Here is a tiny trained network, its code and every weight. The questions are about switching its units off for an input and a class, where a switched-off unit gives its printed mean instead of its output.

import numpy as np


def w(rows, s, z=0):
    codes = np.array(rows[::2]) - 128.0
    scale = np.full(codes.shape[1], s)
    scale[-1] = z or s
    return codes * scale


def f(y):
    return y / 2 * (1 + np.tanh(0.7978845608 * (y + 0.044715 * y**3)))


def log_softmax(a):
    a = a - a.max(-1, keepdims=True)
    return a - np.log(np.exp(a).sum(-1, keepdims=True))


def net(x, mask):
    res = np.array(x, float).reshape(1, 8) / 4 @ E
    y = f(res @ A[0][:, :-1].T + A[0][:, -1])
    res = res + np.where(mask, y, B[0][:, -1]) @ B[0][:, :-1]
    return log_softmax(res[-1] @ U[:, :-1].T + U[:, -1])


A, B = {}, {}
E = w([
[72,118,181,139,95,253,76,149,99],'x0',
[128,127,125,132,129,128,122,128,130],'x1',
[122,254,92,158,53,163,147,66,230],'x2',
[171,141,193,64,191,162,88,67,189],'x3',
[127,128,127,128,128,128,128,127,128],'x4',
[67,117,55,56,189,196,174,171,175],'x5',
[168,61,143,94,65,113,99,216,192],'x6',
[67,179,114,37,98,68,50,114,104],'x7',
],0.009)
A[0] = w([
[93,176,77,183,60,113,154,172,135,84],'N1',
[56,118,126,90,148,79,59,149,109,71],'N2',
[82,219,119,46,61,105,90,97,118,102],'N3',
[199,118,150,174,126,200,192,112,134,166],'N4',
[117,254,92,156,86,159,158,83,210,87],'N5',
[161,90,136,204,138,167,183,124,147,65],'N6',
[100,128,139,142,231,125,145,101,17,92],'N7',
[141,111,141,162,126,134,150,139,149,23],'N8',
[141,102,135,143,114,156,168,109,127,12],'N9',
[84,132,55,185,53,105,163,163,79,73],'N10',
[66,145,174,155,88,227,69,111,126,89],'N11',
[103,114,66,171,71,130,135,157,95,63],'N12',
[54,157,28,66,156,191,175,155,225,70],'N13',
[184,200,207,207,27,92,89,69,139,85],'N14',
[163,125,169,96,172,128,97,71,175,70],'N15',
[148,112,144,113,47,120,112,182,214,98],'N16',
[172,111,160,165,88,97,80,96,82,42],'N17',
[145,88,111,111,97,109,99,197,208,124],'N18',
[103,131,75,101,164,162,144,157,151,3],'N19',
[65,99,176,138,102,171,135,152,89,127],'N20',
[205,193,32,131,136,48,166,86,196,104],'N21',
[86,212,75,175,168,155,147,26,104,91],'N22',
[72,139,110,63,59,90,46,93,96,79],'N23',
[131,106,139,196,145,160,149,131,159,93],'N24',
[98,175,146,150,52,232,94,120,151,62],'N25',
[165,169,197,90,155,172,92,74,219,109],'N26',
],0.0093,0.0045)
B[0] = w([
[193,126,95,83,187,153,71,99,75,187],'N1',
[170,159,140,184,163,145,154,170,163,170],'N2',
[162,179,126,199,158,150,162,155,179,213],'N3',
[147,194,124,164,143,126,142,146,176,202],'N4',
[190,59,166,137,152,157,78,200,130,253],'N5',
[119,183,106,186,158,139,145,163,173,180],'N6',
[141,81,176,155,68,131,70,124,158,199],'N7',
[132,148,131,167,142,151,125,127,177,131],'N8',
[128,164,140,135,156,135,129,139,157,131],'N9',
[164,140,77,85,174,152,85,49,87,198],'N10',
[65,105,53,79,116,19,157,137,172,210],'N11',
[141,153,103,88,179,158,98,82,109,168],'N12',
[90,133,198,82,134,162,214,124,63,241],'N13',
[78,111,189,80,129,176,214,140,64,237],'N14',
[148,151,57,78,159,136,106,60,87,164],'N15',
[86,121,146,178,36,162,81,47,162,198],'N16',
[45,110,157,66,143,144,199,156,84,174],'N17',
[125,105,163,148,57,129,88,78,147,188],'N18',
[70,123,181,98,115,153,184,124,88,155],'N19',
[121,100,85,99,149,89,111,123,138,180],'N20',
[85,74,93,88,143,50,138,173,188,234],'N21',
[89,112,155,148,2,149,67,67,178,213],'N22',
[144,199,118,189,154,162,160,158,186,200],'N23',
[132,182,117,161,147,147,145,142,154,163],'N24',
[136,66,120,106,141,61,119,182,157,210],'N25',
[188,134,55,107,186,164,85,71,48,211],'N26',
],0.011,0.012)
U = w([
[65,145,195,104,139,175,223,140,53,60],'0',
[165,168,49,113,189,161,73,66,62,84],'1',
[143,240,118,205,157,154,168,172,188,71],'2',
[170,56,168,144,157,142,70,212,120,253],'3',
[90,139,155,165,18,147,74,59,161,34],'4',
[81,92,56,100,154,9,154,153,172,3],'5',
],0.015,0.0058)

Each question gives the input, the list of numbers given to net, and the class t.
The units are the neurons (one row each of A and B). Each row of codes is followed by its name. A weight is (code - 128) times the scale printed after its matrix; where a second scale follows, it is the last column's (A, B and U).
mask holds one flag per neuron, in row order. A switched-off neuron (its flag False) gives its mean, the last column of its row in B, instead of its output. The means were averaged over made-up inputs and are rounded, as every weight is.
A unit's drop is (log p(t) with every unit on - log p(t) with that unit switched off) / (log p(t) with every unit on - log p(t) with every unit switched off).
The circuit of an input: a set's keep is (log p(t) with only the set's units on - log p(t) with every unit switched off) / (log p(t) with every unit on - log p(t) with every unit switched off). Starting from the 12 units with the biggest drops (on a tie, the unit counted first), units are removed one at a time, each time the one whose removal leaves the highest keep (on an exact tie, the one counted first), for as long as the keep stays at least 0.8.
units of the circuit, in order: the units of the circuit, biggest drop first
most important unit: the unit with the biggest drop
top k neurons: the k neurons with the biggest drops, biggest first
drop when u is switched off: that unit's drop, to one decimal
input [5,5,2,-7,-4,7,5,1], class 0: most important unit	N13
input [5,-3,-5,-1,-8,2,7,0], class 4: units of the circuit, in order	(N5; N18)
input [-4,8,-5,3,-5,-4,6,7], class 2: top 2 neurons	(N23; N2)
input [-2,2,-6,2,-3,-1,-8,-5], class 4: units of the circuit, in order	(N7; N5)
input [2,6,-3,-8,-5,8,6,1], class 0: top 4 neurons	(N13; N19; N26; N15)
input [3,-7,2,5,0,2,6,2], class 4: top 2 neurons	(N16; N18)
input [1,3,-8,8,-8,-3,3,2], class 1: top 2 neurons	(N15; N5)
input [-3,-7,0,-2,-6,-4,-3,5], class 2: top 3 neurons	(N13; N23; N3)
input [7,-1,8,3,8,5,-7,4], class 3: top 2 neurons	(N5; N25)
input [8,5,4,7,-7,4,-4,-3], class 5: top 2 neurons	(N11; N25)
input [8,4,7,8,8,7,7,3], class 1: top 2 neurons	(N26; N15)
input [0,1,3,-5,5,0,3,-4], class 1: top 2 neurons	(N1; N10)
input [7,-3,-1,1,5,-7,6,1], class 0: top 3 neurons	(N14; N17; N21)
input [-8,-2,7,1,6,1,-1,-2], class 5: units of the circuit, in order	(N21)
input [4,7,0,-6,-2,-5,5,3], class 1: units of the circuit, in order	(N10; N12)
input [4,-7,5,0,8,-2,-5,-4], class 3: top 4 neurons	(N5; N25; N16; N18)
input [8,-1,4,-5,-5,0,-3,6], class 5: top 2 neurons	(N11; N25)
input [7,1,8,-3,-5,3,-5,6], class 3: top 3 neurons	(N5; N25; N21)
input [0,-2,-3,-6,-2,-1,5,-7], class 2: top 3 neurons	(N6; N26; N4)
input [-4,-3,-6,8,8,-6,-3,5], class 1: units of the circuit, in order	(N15)
input [2,-2,0,0,4,7,8,8], class 2: drop when N12 is switched off	0.0
input [1,5,-7,3,-1,5,-3,7], class 2: drop when N23 is switched off	0.3
input [4,-5,1,5,-1,6,6,-6], class 0: drop when N7 is switched off	0.1
input [4,8,7,2,6,4,7,-1], class 3: drop when N5 is switched off	5.3
